Here is a tiny trained network, its code and every weight. The questions are about switching its units off for an input and a class, where a switched-off unit gives its printed mean instead of its output.

import numpy as np


def w(rows, s, z=0):
    codes = np.array(rows[::2]) - 128.0
    scale = np.full(codes.shape[1], s)
    scale[-1] = z or s
    return codes * scale


def norm(h):
    return h / np.sqrt((h * h).mean(-1, keepdims=True) + 1e-5)


def f(y):
    return np.maximum(y, 0)


def log_softmax(a):
    a = a - a.max(-1, keepdims=True)
    return a - np.log(np.exp(a).sum(-1, keepdims=True))


def net(x, mask):
    res = np.array(x, float).reshape(1, 3) / 4 @ E
    u = 0
    for l in range(3):
        y = f(norm(res) @ A[l][:, :-1].T + A[l][:, -1])
        res = res + np.where(mask[u : u + 7], y, B[l][:, -1]) @ B[l][:, :-1]
        u += 7
    return log_softmax(norm(res)[-1] @ U[:, :-1].T + U[:, -1])


A, B = {}, {}
E = w([
[17,139,103],'x0',
[116,2,172],'x1',
[107,223,235],'x2',
],0.0053)
A[0] = w([
[112,148,6,120],'0.n1',
[177,108,128,8],'0.n2',
[163,181,105,35],'0.n3',
[229,127,54,2],'0.n4',
[169,95,175,89],'0.n5',
[240,179,107,172],'0.n6',
[104,196,62,100],'0.n7',
],0.017,0.0039)
B[0] = w([
[246,88,208,226],'0.n1',
[173,156,75,154],'0.n2',
[1,16,127,171],'0.n3',
[182,68,67,217],'0.n4',
[148,220,96,182],'0.n5',
[137,11,205,254],'0.n6',
[211,203,40,204],'0.n7',
],0.0096,0.0084)
A[1] = w([
[154,116,6,57],'1.n1',
[206,114,52,55],'1.n2',
[190,116,105,119],'1.n3',
[196,159,167,1],'1.n4',
[36,168,126,48],'1.n5',
[163,182,164,64],'1.n6',
[86,117,40,100],'1.n7',
],0.014,0.0058)
B[1] = w([
[66,160,101,179],'1.n1',
[105,131,25,252],'1.n2',
[63,124,13,255],'1.n3',
[216,87,162,172],'1.n4',
[41,90,46,152],'1.n5',
[210,112,253,173],'1.n6',
[201,16,117,138],'1.n7',
],0.0062,0.0059)
A[2] = w([
[31,85,198,165],'2.n1',
[59,206,80,255],'2.n2',
[51,183,144,179],'2.n3',
[149,47,124,235],'2.n4',
[160,252,138,122],'2.n5',
[117,240,111,42],'2.n6',
[134,153,122,40],'2.n7',
],0.015,0.007)
B[2] = w([
[85,219,19,175],'2.n1',
[139,13,103,173],'2.n2',
[170,11,57,152],'2.n3',
[43,206,184,255],'2.n4',
[109,115,212,159],'2.n5',
[146,70,216,142],'2.n6',
[193,61,97,128],'2.n7',
],0.011,0.013)
U = w([
[159,20,161,212],'0',
[5,177,171,212],'1',
[59,81,48,102],'2',
[154,189,251,20],'3',
[246,208,102,4],'4',
],0.022,0.0034)

Each question gives the input, the list of numbers given to net, and the class t.
The units are the neurons (one row each of A and B). Each row of codes is followed by its name. A weight is (code - 128) times the scale printed after its matrix; where a second scale follows, it is the last column's (A, B and U).
mask holds one flag per neuron, layer by layer. A switched-off neuron (its flag False) gives its mean, the last column of its row in B, instead of its output. The means were averaged over made-up inputs and are rounded, as every weight is.
A unit's drop is (log p(t) with every unit on - log p(t) with that unit switched off) / (log p(t) with every unit on - log p(t) with every unit switched off).
most important unit: the unit with the biggest drop
top k neurons: the k neurons with the biggest drops, biggest first
top k neurons in layer l: the k neurons of layer l with the biggest drops, biggest first
input [1,3,2], class 2: most important unit	0.n1
input [5,1,-6], class 1: top 2 neurons	[2.n4, 0.n1]
input [3,0,-1], class 4: top 2 neurons in layer 0	[0.n1, 0.n6]
input [5,-1,5], class 0: top 2 neurons in layer 0	[0.n6, 0.n1]
input [-3,1,5], class 3: top 2 neurons in layer 0	[0.n3, 0.n5]
input [8,1,-3], class 1: top 3 neurons	[0.n1, 0.n4, 0.n5]
input [6,4,4], class 2: top 3 neurons	[0.n1, 0.n6, 0.n4]
input [8,-5,-3], class 4: top 2 neurons	[0.n1, 0.n7]
input [-4,-8,3], class 1: top 2 neurons	[0.n6, 0.n3]
input [-8,5,-1], class 2: top 3 neurons in layer 0	[0.n1, 0.n2, 0.n5]
input [-1,6,-4], class 2: top 2 neurons in layer 0	[0.n6, 0.n1]
input [-1,-4,-8], class 0: top 2 neurons	[0.n1, 2.n1]
input [-6,0,2], class 1: top 3 neurons	[0.n6, 0.n1, 2.n4]
input [-2,2,6], class 3: most important unit	0.n3
input [8,7,0], class 1: top 4 neurons	[1.n7, 1.n3, 1.n2, 0.n5]
input [1,8,-6], class 1: top 2 neurons	[0.n7, 0.n4]
input [1,2,2], class 2: top 4 neurons in layer 1	[1.n5, 1.n2, 1.n6, 1.n4]
input [0,5,0], class 2: top 3 neurons	[0.n1, 1.n2, 0.n6]
input [2,4,0], class 1: top 4 neurons	[0.n7, 0.n4, 1.n7, 1.n3]
input [-4,-5,-3], class 0: most important unit	0.n6
input [-1,-8,-1], class 0: top 4 neurons in layer 0	[0.n1, 0.n6, 0.n3, 0.n7]
input [5,-4,-1], class 4: top 2 neurons	[0.n1, 0.n7]
input [0,2,4], class 3: top 2 neurons in layer 1	[1.n6, 1.n3]
input [-3,1,3], class 3: top 3 neurons in layer 0	[0.n3, 0.n5, 0.n4]
